Below are the code and all the weights of a small trained network. Each question names an input and a class and asks about switching units off, where a switched-off unit gives its printed mean instead of its output.

import numpy as np


def w(rows, s, z=0):
    codes = np.array(rows[::2]) - 128.0
    scale = np.full(codes.shape[1], s)
    scale[-1] = z or s
    return codes * scale


def f(y):
    return y / 2 * (1 + np.tanh(0.7978845608 * (y + 0.044715 * y**3)))


def log_softmax(a):
    a = a - a.max(-1, keepdims=True)
    return a - np.log(np.exp(a).sum(-1, keepdims=True))


def net(x, mask):
    res = np.array(x, float).reshape(1, 5) / 4 @ E
    y = f(res @ A[0][:, :-1].T + A[0][:, -1])
    res = res + np.where(mask, y, B[0][:, -1]) @ B[0][:, :-1]
    return log_softmax(res[-1] @ U[:, :-1].T + U[:, -1])


A, B = {}, {}
E = w([
[174,41,57,128,150,113,80],'x0',
[96,130,94,179,196,118,181],'x1',
[254,167,77,122,101,125,208],'x2',
[217,156,159,199,167,229,89],'x3',
[109,60,142,175,52,73,147],'x4',
],0.012)
A[0] = w([
[133,140,104,89,138,113,104,72],'neuron 1',
[128,115,158,122,175,133,128,142],'neuron 2',
[102,137,167,152,148,123,48,75],'neuron 3',
[134,106,132,114,96,153,147,161],'neuron 4',
[78,148,114,136,146,201,119,98],'neuron 5',
[218,114,47,181,199,168,125,144],'neuron 6',
[123,145,124,167,156,115,180,2],'neuron 7',
[121,108,125,197,125,174,140,70],'neuron 8',
[127,198,176,113,159,167,110,63],'neuron 9',
[127,228,145,196,158,107,225,140],'neuron 10',
[184,153,115,106,157,162,133,128],'neuron 11',
[89,148,154,175,132,115,200,116],'neuron 12',
[112,187,163,143,179,176,80,101],'neuron 13',
[109,156,137,148,127,154,218,105],'neuron 14',
[40,35,136,136,133,63,89,115],'neuron 15',
[135,240,185,124,159,210,102,155],'neuron 16',
[77,114,104,150,170,136,95,157],'neuron 17',
[204,204,113,128,137,185,149,128],'neuron 18',
[151,157,55,142,146,157,139,161],'neuron 19',
[138,102,169,173,112,206,104,16],'neuron 20',
[138,90,136,118,91,102,69,78],'neuron 21',
[165,155,120,117,156,143,124,115],'neuron 22',
[244,207,101,96,168,203,156,194],'neuron 23',
[196,125,87,127,178,137,106,133],'neuron 24',
[196,138,94,107,5,59,150,149],'neuron 25',
[142,133,60,189,182,144,113,15],'neuron 26',
[108,125,82,79,141,109,116,95],'neuron 27',
[99,149,76,71,153,56,191,115],'neuron 28',
],0.013,0.0044)
B[0] = w([
[99,112,139,138,168,100,123,137],'neuron 1',
[136,153,119,139,130,150,168,144],'neuron 2',
[134,105,147,153,139,171,157,171],'neuron 3',
[163,123,103,130,113,108,129,139],'neuron 4',
[127,129,138,148,66,152,138,161],'neuron 5',
[171,54,185,253,196,83,177,220],'neuron 6',
[136,160,121,125,89,164,132,147],'neuron 7',
[102,117,138,171,155,80,125,155],'neuron 8',
[101,147,138,74,89,138,83,179],'neuron 9',
[210,247,146,161,111,124,161,208],'neuron 10',
[163,89,165,131,155,118,134,176],'neuron 11',
[145,167,127,148,155,113,127,168],'neuron 12',
[85,186,149,112,83,179,101,189],'neuron 13',
[158,216,106,135,127,107,124,168],'neuron 14',
[154,100,117,99,254,99,143,220],'neuron 15',
[72,144,159,42,100,126,24,228],'neuron 16',
[126,120,152,185,124,97,144,170],'neuron 17',
[146,89,139,100,217,126,99,212],'neuron 18',
[197,96,181,139,151,161,167,173],'neuron 19',
[68,146,94,119,146,84,92,165],'neuron 20',
[161,141,133,109,111,157,168,158],'neuron 21',
[121,85,153,119,146,151,103,159],'neuron 22',
[222,76,171,83,225,131,114,249],'neuron 23',
[150,99,158,195,169,127,145,179],'neuron 24',
[185,106,43,79,37,138,183,204],'neuron 25',
[149,63,115,150,145,95,153,165],'neuron 26',
[103,122,125,125,173,101,97,153],'neuron 27',
[108,141,85,105,145,32,96,185],'neuron 28',
],0.011,0.021)
U = w([
[142,119,105,86,142,171,91,1],'0',
[187,127,89,67,131,92,132,205],'1',
[99,113,97,81,9,189,109,74],'2',
[178,174,95,211,82,122,185,133],'3',
[121,182,170,122,136,182,82,174],'4',
[93,107,109,103,168,195,118,98],'5',
[156,72,156,167,187,125,117,143],'6',
[33,151,91,121,158,38,76,81],'7',
],0.014,0.0067)

Each question gives the input, the list of numbers given to net, and the class t.
The units are the neurons (one row each of A and B). Each row of codes is followed by its name. A weight is (code - 128) times the scale printed after its matrix; where a second scale follows, it is the last column's (A, B and U).
mask holds one flag per neuron, in row order. A switched-off neuron (its flag False) gives its mean, the last column of its row in B, instead of its output. The means were averaged over made-up inputs and are rounded, as every weight is.
A unit's drop is (log p(t) with every unit on - log p(t) with that unit switched off) / (log p(t) with every unit on - log p(t) with every unit switched off).
The circuit of an input: a set's keep is (log p(t) with only the set's units on - log p(t) with every unit switched off) / (log p(t) with every unit on - log p(t) with every unit switched off). Starting from the 12 units with the biggest drops (on a tie, the unit counted first), units are removed one at a time, each time the one whose removal leaves the highest keep (on an exact tie, the one counted first), for as long as the keep stays at least 0.8.
circuit, biggest first: the units of the circuit, biggest drop first
unit that matters most: the unit with the biggest drop
top k neurons: the k neurons with the biggest drops, biggest first
drop of u: that unit's drop, to one decimal
input [-5,-3,-6,5,6], class 7: circuit, biggest first => [neuron 20; neuron 23]
input [-7,-3,-5,2,-2], class 4: unit that matters most => neuron 25
input [6,-7,-6,3,-8], class 4: top 2 neurons => [neuron 13; neuron 16]
input [-1,6,2,-4,5], class 1: top 3 neurons => [neuron 6; neuron 28; neuron 15]
input [-7,2,-1,-5,2], class 7: top 3 neurons => [neuron 28; neuron 23; neuron 6]
input [-8,6,-7,2,6], class 3: circuit, biggest first => [neuron 10; neuron 23]
input [-3,8,5,1,1], class 3: top 3 neurons => [neuron 10; neuron 14; neuron 15]
input [0,4,-6,-6,7], class 7: top 3 neurons => [neuron 23; neuron 6; neuron 28]
input [-7,-7,-7,-5,-5], class 4: top 2 neurons => [neuron 25; neuron 3]
input [0,8,1,-8,8], class 1: top 2 neurons => [neuron 25; neuron 16]
input [-1,-5,0,-4,-2], class 1: top 2 neurons => [neuron 16; neuron 13]
input [-6,0,1,-6,-3], class 7: top 2 neurons => [neuron 28; neuron 23]
input [5,6,-5,-4,0], class 7: top 2 neurons => [neuron 23; neuron 6]
input [-7,-5,3,3,2], class 1: top 2 neurons => [neuron 25; neuron 23]
input [-8,4,4,-8,-3], class 3: circuit, biggest first => [neuron 10]
input [4,6,2,-8,5], class 7: top 2 neurons => [neuron 28; neuron 23]
input [-7,3,3,-4,-5], class 4: top 2 neurons => [neuron 25; neuron 15]
input [-7,-6,5,-4,6], class 3: drop of neuron 15 => 0.1
input [3,-4,1,-1,3], class 1: drop of neuron 16 => 0.8
input [0,-5,-5,-2,-6], class 4: drop of neuron 13 => 0.0
input [7,0,1,-2,4], class 1: circuit, biggest first => [neuron 25]
